In the rows, 128 means zero.
Known rows:
[122 151 132 132 133  97 135 115 134 138 140 133 135  83  73 128 118 125
 133 129  95 118 102 143 134 114 116 142 139 138 154 119 143 143 126 152
 138 148] -> tremitron
[134 138 127 135 135 126 129 118 127 136 130 120 127 134 134 125 126 130
 131 128 121 124 129 133 137 135 120 124 132 141 122 126 138 129 121 145
 131 123] -> buzal
[131 103 127 119 118 139 128 179 122 122 119 131 120 144 179 136 138 126
 119 127 149 122 140 123 117 131 152 117 111 106 125 132 101 112 141  85
 104 129] -> klevok
[123 148 121 130 108 114 129 106 131 147 124 128 132 136  95 130 150 111
 119 141 103 159 106 138 124 120 117 111 129 120 139 119 144 136 142 179
 121 118] -> tedon
[143 110 134 121 121 148 122 113 129  91 112 137 136 115 163 144 131 155
 110 113 142 136 134 109 108 130 130 116 106 117 122 140 133 112 140  78
 125 107] -> vestar
[123 142 139 133 131 101 124 128 128 138 136 125 136 108  81 125 120 114
 126 113 110 103 100 128 135 123 129 131 136 139 151 128 145 140 110 152
 128 140] -> fulum
[123 151 117 146 125 110 120 145 135 156 135 128 123  95 101 128 123 111
 137 142  97 130 120 150 161 125 132 128 136 130 128 107 140 142 104 190
 144 151] -> flubribil
[143 121 131 130 141 142 119 120 137  97 136 133 128 145 140 110 119 123
 147 130 122 116 144 125 137 131 113 132 137 141 128 130 133 129 113 149
 155 145] -> studur
[132 121 136 142 119 120 118 149 136 142 131 125 132 103 109 128 120 103
 125 143 138 112 106 134 154 123 140 115 127 137 142 116 151 134 107 168
 131 127] -> drustek
[129 133 128 134 130 123 130 123 126 138 129 123 129 133 128 124 129 125
 129 134 127 127 125 129 140 129 124 128 132 136 121 127 133 132 124 144
 129 122] -> flenol
[131 140 112 126 138 144 142 166 123 125 129 120 108 142 161 123 132 157
 130 132  86 143 169 136 118 136 110 118 127 133 108 108 107 117 121 139
 126 118] -> listafur
[119 138  92 134 114 160 128 203 130 165 132 105  96 159 129 130 133 125
 138 148  86 162 172 174 114 130 124  70 122 125 125  73 114 108 113 215
 122 114] -> mozo
[128 125 134 128 126 119 140 145 130 126 131 128 129 115 113 126 125 131
 125 134 115 120 120 128 126 117 122 126 131 138 142 119 130 129 127 133
 125 117] -> grifi
[132 130 127 128 130 117 114 129 128 137 129 130 130 111 141 141 125 121
 131 119 128 113 121 144 127 136 146 129 120 112 137 135 129 125 137 110
 121 156] -> gruste
[116 127 123 144 120 120 120 178 136 168 141 120 120 101  82 128 110  94
 141 148 131 112 117 157 154 119 149 116 135 135 146  99 137 135 100 186
 133 145] -> bugu
[134 116 132 128 131 138 120 125 136 102 133 138 130 146 132 108 125 108
 145 141 141 124 137 119 142 125 124 142 138 131 127 134 124 135 117 143
 151 148] -> dribo
[129 133 126 128 133 140 109 114 130 124 128 125 131 109 120 147 111 143
 129  94 123 119 134 138 111 137 137 117 118 124 133 131 141 118 120 114
 135 140] -> foven

Facts:
bedo (σ 266) (α dridrerim) (ξ drustek)
besti (σ 266) (φ seper) (α drustek) (ξ gukla)
bitrus (σ 266) (φ susos) (ξ stokli)
brefon (σ 349) (φ pidrobrum) (α lifik) (ξ kima)
brutres (σ 266) (φ numivek) (α lifik) (ξ kloste)
buben (σ 306) (φ drazek) (ξ breditra)
bupes (σ 13) (α flasum) (ξ kloste)
butrur (σ 13) (ξ mitu)
buzal (σ 13) (φ pasomik) (ξ flasum)
ditek (σ 13) (φ lebe) (ξ tremitron)
dopak (σ 782) (φ gagol) (ξ kloste)
dranaflo (σ 339) (φ sutas) (α pliflu) (ξ tusen)
dratres (σ 13) (φ vide) (ξ grifi)
drave (σ 13) (φ gruste) (ξ pliflu)
drazek (σ 306) (φ dridrerim) (ξ breditra)
dribo (σ 349) (φ dristil) (ξ vefis)
dridrerim (σ 13) (ξ breditra)
driklos (σ 266) (ξ nirel)
dristil (σ 306) (α flasum) (ξ vefis)
drolan (σ 266) (φ brefon) (ξ kima)
dronu (σ 13) (φ nazo) (α flubribil) (ξ tremitron)
fibim (σ 266) (φ skisutral) (ξ tremitron)
fidak (σ 266) (φ pegin) (α tremitron) (ξ gitrum)
figru (σ 13) (φ trebre) (α kloste) (ξ grifi)
flekebrum (σ 782) (ξ pliflu)
flenol (σ 13) (φ foru) (ξ gitrum)
flubribil (σ 13) (φ dronu) (ξ tremitron)
flubrugra (σ 13) (φ besti) (ξ gukla)
foru (σ 306) (φ popo) (α klakol) (ξ gitrum)
fova (σ 13) (φ fibim) (α gigones) (ξ tremitron)
foven (σ 266) (φ riplel) (ξ valus)
fubronos (σ 13) (φ nolon) (α bugu) (ξ kloste)
fuskes (σ 349) (φ gripam) (ξ grifi)
gagol (σ 13) (φ bupes) (α bugu) (ξ kloste)
gakuplom (σ 266) (φ kluziste) (ξ kima)
gibeki (σ 13) (φ klevok) (α gubrobrel) (ξ gukla)
gigones (σ 13) (φ keve) (ξ zopum)
goso (σ 13) (φ skifli) (ξ valus)
gregru (σ 266) (φ ribagrin) (α flubribil) (ξ gukla)
grigras (σ 266) (φ tedon) (ξ tremitron)
grikal (σ 13) (φ vodu) (ξ flasum)
gripam (σ 13) (α drave) (ξ grifi)
grogri (σ 349) (α skedus) (ξ flasum)
gruste (σ 306) (φ flekebrum) (ξ pliflu)
gubrobrel (σ 13) (φ pluza) (α fulum) (ξ gukla)
kaplas (σ 13) (α flasum) (ξ stokli)
keve (σ 13) (α zopum) (ξ zopum)
kibrul (σ 339) (ξ valus)
kledin (σ 13) (φ risko) (ξ mitu)
klevok (σ 306) (φ stini) (α drustek) (ξ gukla)
klikil (σ 349) (φ trefefan) (α tremitron) (ξ mitu)
kliston (σ 266) (φ gubrobrel) (ξ gukla)
klopan (σ 339) (φ maklenon) (ξ breditra)
kloro (σ 339) (φ teskar) (ξ kima)
kluvi (σ 349) (α stokli) (ξ bugu)
kluziste (σ 13) (ξ kima)
kogru (σ 306) (φ klikil) (ξ mitu)
lakul (σ 349) (φ kaplas) (ξ stokli)
lali (σ 349) (φ vege) (α gubrobrel) (ξ mitu)
lanosto (σ 349) (φ dribo) (ξ vefis)
lares (σ 266) (φ petopi) (ξ mitu)
lebe (σ 266) (φ grigras) (ξ tremitron)
lifik (σ 266) (φ driklos) (ξ nirel)
lilir (σ 266) (φ pebres) (α kibrul) (ξ gitrum)
listafur (σ 13) (φ buzal) (α flubribil) (ξ flasum)
logral (σ 339) (φ kluvi) (ξ bugu)
loskol (σ 306) (φ lakul) (α gitrum) (ξ stokli)
maklenon (σ 13) (φ satil) (α gukla) (ξ breditra)
marol (σ 266) (φ pledir) (ξ fulum)
mozo (σ 339) (φ fidak) (α dopak) (ξ gitrum)
nazo (σ 339) (φ ditek) (α kloste) (ξ tremitron)
nogal (σ 349) (φ kloro) (ξ kima)
nolon (σ 13) (φ brutres) (ξ kloste)
numivek (σ 306) (φ dopak) (α skedus) (ξ kloste)
pasomik (σ 266) (φ grikal) (α pliflu) (ξ flasum)
pebres (σ 266) (ξ gitrum)
pegin (σ 266) (φ flenol) (ξ gitrum)
petopi (σ 13) (φ lali) (ξ mitu)
pidrobrum (σ 782) (φ toflu) (ξ kima)
pledir (σ 13) (ξ fulum)
plotri (σ 13) (φ gigones) (ξ zopum)
pluza (σ 13) (φ gregru) (ξ gukla)
popo (σ 266) (φ lilir) (α nirel) (ξ gitrum)
radal (σ 13) (φ gibeki) (α breditra) (ξ gukla)
ribagrin (σ 266) (φ flubrugra) (α tremitron) (ξ gukla)
riplel (σ 266) (φ goso) (α gripam) (ξ valus)
risko (σ 349) (φ butrur) (ξ mitu)
satil (σ 13) (φ buben) (ξ breditra)
seper (σ 266) (φ radal) (α gigones) (ξ gukla)
sezen (σ 266) (ξ tusen)
skabri (σ 13) (φ drolan) (α trubrul) (ξ kima)
skedus (σ 349) (φ grogri) (ξ flasum)
skifli (σ 339) (φ zedrul) (ξ valus)
skisutral (σ 13) (φ zeflor) (ξ tremitron)
skugres (σ 13) (φ zagos) (α lifik) (ξ nizak)
stini (σ 13) (φ sugek) (ξ gukla)
stiplik (σ 13) (φ fova) (α drave) (ξ tremitron)
studur (σ 349) (φ bitrus) (ξ stokli)
sugek (σ 13) (α kluvi) (ξ gukla)
susos (σ 13) (φ loskol) (α trefefan) (ξ stokli)
sutas (σ 13) (φ sezen) (α nirel) (ξ tusen)
tedon (σ 339) (φ trole) (ξ tremitron)
teskar (σ 13) (φ skabri) (α flubribil) (ξ kima)
toflu (σ 266) (φ gakuplom) (α gripam) (ξ kima)
trafem (σ 266) (φ dranaflo) (ξ tusen)
trebre (σ 13) (φ vestar) (ξ grifi)
trefefan (σ 339) (φ kledin) (ξ mitu)
trole (σ 782) (α drustek) (ξ tremitron)
trubrul (σ 13) (φ zeplosil) (ξ fulum)
vebi (σ 13) (φ figru) (α kibrul) (ξ grifi)
vege (σ 13) (φ kogru) (α skugres) (ξ mitu)
vestar (σ 266) (φ dratres) (α stokli) (ξ grifi)
vide (σ 13) (φ fuskes) (ξ grifi)
vodu (σ 782) (φ skedus) (ξ flasum)
zagos (σ 13) (ξ nizak)
zaplaplu (σ 782) (α trefefan) (ξ klakol)
zedrul (σ 306) (φ kibrul) (ξ valus)
zeflor (σ 782) (φ flubribil) (α gitrum) (ξ tremitron)
zeplosil (σ 266) (φ marol) (ξ fulum)
zugi (σ 349) (φ fubronos) (ξ kloste)

Rows:
No name comes twice in this set of rows, the named rows included.
[130 140 125 135 125 113 136 118 132 132 127 135 130 107 122 127 134 130
 127 148 110 141 119 130 146 122 119 138 133 129 122 124 134 140 131 146
 135 132] : ditek
[124  96 111 114 122 148 175  21 132 162 133 110 130 163 112 142 122 152
 162 199 203 192 127 184  91 104  91 130 140 143 141 118 129 115 236 100
 118  78] : nazo
[130  81 118 117 144 157 176  39 127 156 138 106 125 163 146 136 102 164
 173 193 231 159 145 176 109 113 100 150 144 159 122 126 115 112 218  65
 126  83] : figru
[128 129 140 139 125 108 123 130 134 144 137 124 136 103  84 128 116 106
 131 130 130 104  96 136 145 118 133 123 134 143 153 123 152 139 114 156
 131 130] : breditra
[131 157 124 115 131 128 135  95 117 120 121 118 127 177 129 124 156 146
 109 103  82 152 133 119  87 139  96 105 125 128 130 133 132 120 144 141
 110  99] : dranaflo
[138 130 130 114 143 140 134 128 129  74 130 141 124 157 154 106 135 145
 135 118  97 129 160 106 115 133  99 146 135 132 121 136 107 126 122 117
 146 140] : lali
[127 122 126 109 140 143 144 129 128  86 132 141 122 162 144 105 134 140
 141 133 115 138 160 109 111 124 106 157 141 127 121 136  96 128 137 105
 143 141] : klikil
[124 142 124 130 116 124 122 109 126 153 126 115 129 161 102 128 144 109
 121 125 121 144 112 137 117 129 120  98 128 128 138 123 145 128 133 177
 115 108] : skifli
[128 142 132 129 144 125 125 121 118 139 132 112 126 162 129 120 126 130
 127  99 120 106 132 121 124 142 122 121 133 145 123 137 131 126 112 136
 121 120] : gubrobrel
[137 146 124 137 132 117 132 111 132 127 129 130 128 105 130 128 129 141
 130 139  98 136 125 138 140 127 110 131 132 135 124 121 140 135 126 152
 139 130] : skisutral
[129 141 136 140 131 109 115 100 127 146 131 122 138 128 107 124 127 106
 129 120 132 111 102 126 152 135 131 130 136 138 129 139 150 142 113 157
 132 135] : gigones
[117 128 135 129 131 116 115 116 135 124 140 139 135 139  85 107 121  86
 148 128 141 110 114 120 150 123 135 156 149 128 139 141 129 149 111 154
 151 170] : skedus

Now the same objects, written a new way:
Known rows:
[118 126 137 133 129 121 141 127 127 124 128 147 120 136 132 122 139 154
 149 125 136 123 134 138 136 133 123 121 154 120 133 123 133 123 103 129
 132 138 145 114 113] -> zedrul
[178 130 139 147 168 157 117 126 120  48 103 153 150 138 111 110 128  65
 140  33 119 104 140 116 147 143 143 115 159 105 116 135 106  95 143 146
 130 122 212 111 108] -> gripam
[117 128 129 132 125 126 129 133 130 129 129 134 132 125 124 122 127 132
 126 113 128 120 130 128 134 128 129 128 126 125 129 125 123 119 109 120
 117 131 126 130 127] -> buzal
[112 181 135  91  56 130 138 123  97 171 122 120  44 115 184 162 115  62
 133  59 123 153 123 126 141 139 121 114 141 150 128 130 119 119  76 116
 129 152  84 137 127] -> listafur
[137 123 133 147 136 137 123 114 144 148 134 110 146 142 127 118 125 115
 100 145 119 119 121 125  96 119 134 136 150 136 127 123 140 120 125 123
 129 129 143  92 138] -> dopak
[117 124 125 119 141 120 135 137 130 139 121 148  96 131 121 135 128 121
 129 103 134 130 129 121 142 126 124 125 108 135 132 118 118 128 117 116
 124 121 116 138 134] -> fova
[125 131 123 112 138 127 119 133 132 130 128 123 130 131 126 137 121 137
 119 154 134 140 123 107 118 116 130 129 100 137 124 140 123 147 143 111
 137 131 115 162 143] -> lali
[120 119 130 126 124 120 131 127 135 129 126 125 144 124 124 110 129 157
 113 137 121 110 123 135 134 127 122 130 119 122 131 119 127 116  97 124
 109 126 146 133 129] -> gubrobrel
[130 174 124  86  69 136 144 118  88 180 123 120  26 123 200 165 119  61
 139  64 123 148 125 131 139 145 111 114 152 160 137 113 120 123 100 124
 142 138  98 121 130] -> dronu
[124 137 118 123 147 123 137 132 136 124 122 140 113 129 137 125 131 147
 131 130 137 127 124 123 130 135 115 125 127 139 140 116 116 143 148 116
 149 124 110 141 131] -> bupes
[138 110 124 126 121 142 118 117 127 130 143 100 167 124 141 116 122 141
 112 167 119 113 129 136 108 123 127 142 132 126 119 133 136 118 134 138
 119 129 167 119 137] -> skedus
[135 142 125 127 122 128 123 136 144 121 137 122 131 118 125 124 125 116
 122 133 117 132 130 129 132 130 117 134 114 127 135 116 126 121 140 133
 123 122 106 128 132] -> vefis
[116 135 126 126 135 121 133 135 133 129 121 142 115 127 123 128 127 131
 128 111 134 129 125 122 137 128 126 124 117 132 133 125 117 133 124 114
 130 127 107 142 129] -> sutas
[139 128 127 131 113 136 120 131 145 122 149 109 147 116 128 109 125 134
 115 156 108 112 134 142 125 129 113 143 124 119 132 112 134 103 126 142
 106 124 135 113 132] -> bugu
[141 121 124 112 133 121 129 118 115 113 117 118 119 131 133 142 132 146
 132 161 137 146 119 126 128 129 131 121 117 132 121 141 133 160 157 137
 150 125 132 160 129] -> seper
[118 129 128 132 127 127 130 132 129 129 128 133 132 125 128 121 128 135
 128 115 127 119 129 129 133 129 127 128 129 126 130 123 123 121 114 121
 121 129 126 129 127] -> goso
[121 129 127 132 128 127 130 131 128 131 127 133 131 125 128 121 128 135
 128 120 127 119 129 130 133 131 125 128 131 127 132 122 123 121 119 123
 123 128 129 126 126] -> pledir

Rows:
No name comes twice in this set of rows, the named rows included.
[114 133 124 132 135 122 137 132 137 124 122 138 125 120 128 127 128 121
 130 101 136 133 127 127 135 134 129 125 127 132 130 129 116 134 132 117
 134 128 105 136 126] : skabri
[158 126 141 133 172 141 121 139 123  65  96 174 105 141  89 133 125  43
 139  11 129 127 139 102 164 132 152 111 118 111 112 136 100 103 122 131
 122 115 178 136 119] : stiplik
[165 121 146 123 165 144 112 129 115  44  95 152 118 140  90 146 125  56
 144  60 136 144 137 101 150 128 164 109 118 103  93 171 113 126 146 142
 135 129 179 163 116] : riplel
[133 117 127 114 132 123 128 130 120 118 123 115 115 129 119 147 129 132
 139 155 139 152 128 121 125 125 132 124 117 130 117 152 134 150 145 139
 140 138 123 162 133] : bedo
[163 119 149 146 151 155 112 130 124  55 110 152 161 134  95 104 123  66
 130  35 113  97 144 120 151 133 152 121 147  92 106 141 112  73 100 146
  99 128 224 111 108] : drave
[137 137 131 142 151 122 128 126 151 146 121 120 121 143 108 138 125  97
 106 124 130 151 116 107 106 118 133 127 130 149 131 130 131 143 134 116
 143 130 108 124 146] : zaplaplu
[129 130 136 142 139 129 124 120 145 148 125 122 131 143 114 130 123 100
 100 129 125 134 119 115 106 114 141 131 132 138 125 129 134 129 120 114
 130 127 123 108 140] : flekebrum
[112 125 141 132 125 118 140 129 129 126 128 151 120 136 123 123 137 150
 145 119 136 125 136 136 139 128 126 121 146 116 129 129 133 119  90 126
 122 140 141 118 114] : gruste
[146 134 119 130 135 128 134 119 122 125 120 123 143 128 149 115 134 149
 130 130 124 115 120 136 130 142 114 125 147 134 144 108 123 134 147 137
 146 117 146 115 123] : stini
[112 179 131  97  60 131 144 118 101 168 122 115  49 110 189 161 117  55
 133  57 126 155 123 133 139 145 122 115 152 153 127 132 117 122  89 118
 137 150  81 131 125] : teskar
[137 115 125 118 129 134 126 119 114 118 130 113 126 130 140 137 130 146
 137 165 134 133 129 132 118 129 129 127 134 126 116 142 137 143 154 141
 142 133 141 141 127] : pebres
[120 135 121 123 147 121 137 133 137 125 122 141 111 128 132 126 131 146
 128 128 136 127 124 122 133 132 117 125 121 138 138 119 116 141 139 114
 143 127 107 147 131] : kaplas

The same objects again, as new rows of numbers:
Known rows:
[133 129 136 124 132 118 121 134 124 127 128 128 127] -> flenol
[117 137 145 127 140 115 135 142 137 126 128 131 124] -> butrur
[144 108 115 129 102 154 103 137 156 119 122 130 106] -> skedus
[133 130 100 126 114 147 149 137  91 143 155 120 143] -> logral
[119 142 140 129 139 110 132 134 133 126 140 136  99] -> ditek
[135 129 133 124 133 119 115 133 122 127 131 128 127] -> nolon
[137 117 126 128 122 154 114 138 135 127 125 139 105] -> zopum
[ 96 155 153 124 157  97 166 146 143 129 111 132 154] -> sugek
[160  75 156 109  82 112  97 125  89 174 106 101  83] -> skugres
[138 124 114 130 114 132 116 115 137 124 127 125 128] -> zeplosil
[119 116 146 130 157 124 132 123 145 121  99 131 138] -> drazek
[152 141 104 149 102  99 173 126  89 114 198 113 122] -> dronu
[130 131 137 125 134 118 122 135 126 126 127 129 126] -> dratres
[127 131 139 125 135 117 128 136 128 127 128 129 126] -> vide
[122 132 124 132 121 130 133 122 151 123 123 129 126] -> pebres
[121 148 118 129 134 113 143 111 140 129 125 131 134] -> vestar
[115 141 125 137 125 123 139 120 156 123 137 138 101] -> grigras

Rows:
No name comes twice in this set of rows, the named rows included.
[109 144 147 123 147 106 149 141 128 131 118 125 157] : radal
[140  92 145 114  73 111 127 116 104 179 114 105  86] : brefon
[124 102 134 133 140 152 128 128 160 119  95 133 128] : dopak
[110 151 126 126 141 112 156 120 148 129 112 129 161] : besti
[135 132 112 133 118 128 119 109 137 124 139 132 105] : fibim
[106 138 147 127 179 101 153 112 141 129  96 135 147] : dristil
[122 150 116 127 139 109 143 107 136 131 126 132 137] : fidak
[142 118 115 125 113 140 114 121 135 126 117 120 153] : kliston
[137 119 137 125 126 132 110 143 138 121 123 131 116] : dridrerim
[ 79 154 147 137 181 102 191 115 164 130 109 147 120] : trole
[136 121 137 120 130 125 119 140 122 127 117 122 152] : pluza

